Below are the code and all the weights of a small trained network. Each question names an input and a class and asks about switching units off, where a switched-off unit gives its printed mean instead of its output.

import numpy as np


def w(rows, s, z=0):
    codes = np.array(rows[::2]) - 128.0
    scale = np.full(codes.shape[1], s)
    scale[-1] = z or s
    return codes * scale


def f(y):
    return np.maximum(y, 0)


def log_softmax(a):
    a = a - a.max(-1, keepdims=True)
    return a - np.log(np.exp(a).sum(-1, keepdims=True))


def net(x, mask):
    res = np.array(x, float).reshape(1, 5) / 4 @ E
    y = f(res @ A[0][:, :-1].T + A[0][:, -1])
    res = res + np.where(mask, y, B[0][:, -1]) @ B[0][:, :-1]
    return log_softmax(res[-1] @ U[:, :-1].T + U[:, -1])


A, B = {}, {}
E = w([
[207,129,206,192,91,84,28],'x0',
[184,176,126,111,143,5,198],'x1',
[158,72,99,98,50,174,169],'x2',
[104,225,166,108,41,158,154],'x3',
[84,98,158,31,137,89,160],'x4',
],0.011)
A[0] = w([
[92,202,121,124,132,155,131,232],'N1',
[119,142,171,78,41,169,148,165],'N2',
[128,55,122,107,157,182,91,203],'N3',
[168,65,119,184,166,126,88,253],'N4',
[135,80,119,162,111,183,94,160],'N5',
[147,157,105,91,75,134,213,217],'N6',
[2,137,103,88,166,160,164,145],'N7',
[166,160,168,113,178,23,115,188],'N8',
],0.0094,0.0047)
B[0] = w([
[122,209,174,150,157,168,169,208],'N1',
[110,156,181,65,3,94,173,224],'N2',
[83,34,161,107,159,207,95,214],'N3',
[171,112,107,120,156,140,43,231],'N4',
[100,106,214,135,86,211,83,201],'N5',
[186,141,58,52,98,142,210,231],'N6',
[2,120,150,124,204,124,177,254],'N7',
[218,130,157,201,204,48,146,248],'N8',
],0.0084,0.011)
U = w([
[6,123,151,129,219,130,185,93],'0',
[119,36,167,155,144,180,2,180],'1',
[182,197,131,235,48,170,105,162],'2',
[171,156,143,97,34,105,177,25],'3',
[89,49,128,91,55,119,161,6],'4',
[228,124,164,211,234,37,79,197],'5',
[173,84,16,114,200,105,202,170],'6',
],0.0093,0.0014)

Each question gives the input, the list of numbers given to net, and the class t.
The units are the neurons (one row each of A and B). Each row of codes is followed by its name. A weight is (code - 128) times the scale printed after its matrix; where a second scale follows, it is the last column's (A, B and U).
mask holds one flag per neuron, in row order. A switched-off neuron (its flag False) gives its mean, the last column of its row in B, instead of its output. The means were averaged over made-up inputs and are rounded, as every weight is.
A unit's drop is (log p(t) with every unit on - log p(t) with that unit switched off) / (log p(t) with every unit on - log p(t) with every unit switched off).
unit that matters most: the unit with the biggest drop
top k neurons: the k neurons with the biggest drops, biggest first
drop when u is switched off: that unit's drop, to one decimal
input [1,-3,-3,-6,8], class 1: unit that matters most : N3
input [-5,4,-3,-7,-1], class 5: top 2 neurons : [N6 N8]
input [5,2,6,-7,8], class 5: top 2 neurons : [N8 N5]
input [-5,2,4,3,2], class 3: top 3 neurons : [N6 N2 N3]
input [-6,-7,7,-7,1], class 1: top 2 neurons : [N3 N5]
input [-1,7,-4,5,-2], class 5: top 2 neurons : [N8 N2]
input [-6,-8,2,-6,1], class 1: top 2 neurons : [N3 N5]
input [-1,-6,-5,-5,6], class 1: top 4 neurons : [N3 N4 N1 N6]
input [4,8,1,5,-7], class 5: top 3 neurons : [N8 N2 N5]
input [-2,-2,1,-8,-3], class 1: drop when N5 is switched off : 0.0
input [-7,4,-1,8,-5], class 3: drop when N6 is switched off : 2.2
input [-2,-1,4,4,-3], class 3: drop when N2 is switched off : 0.1
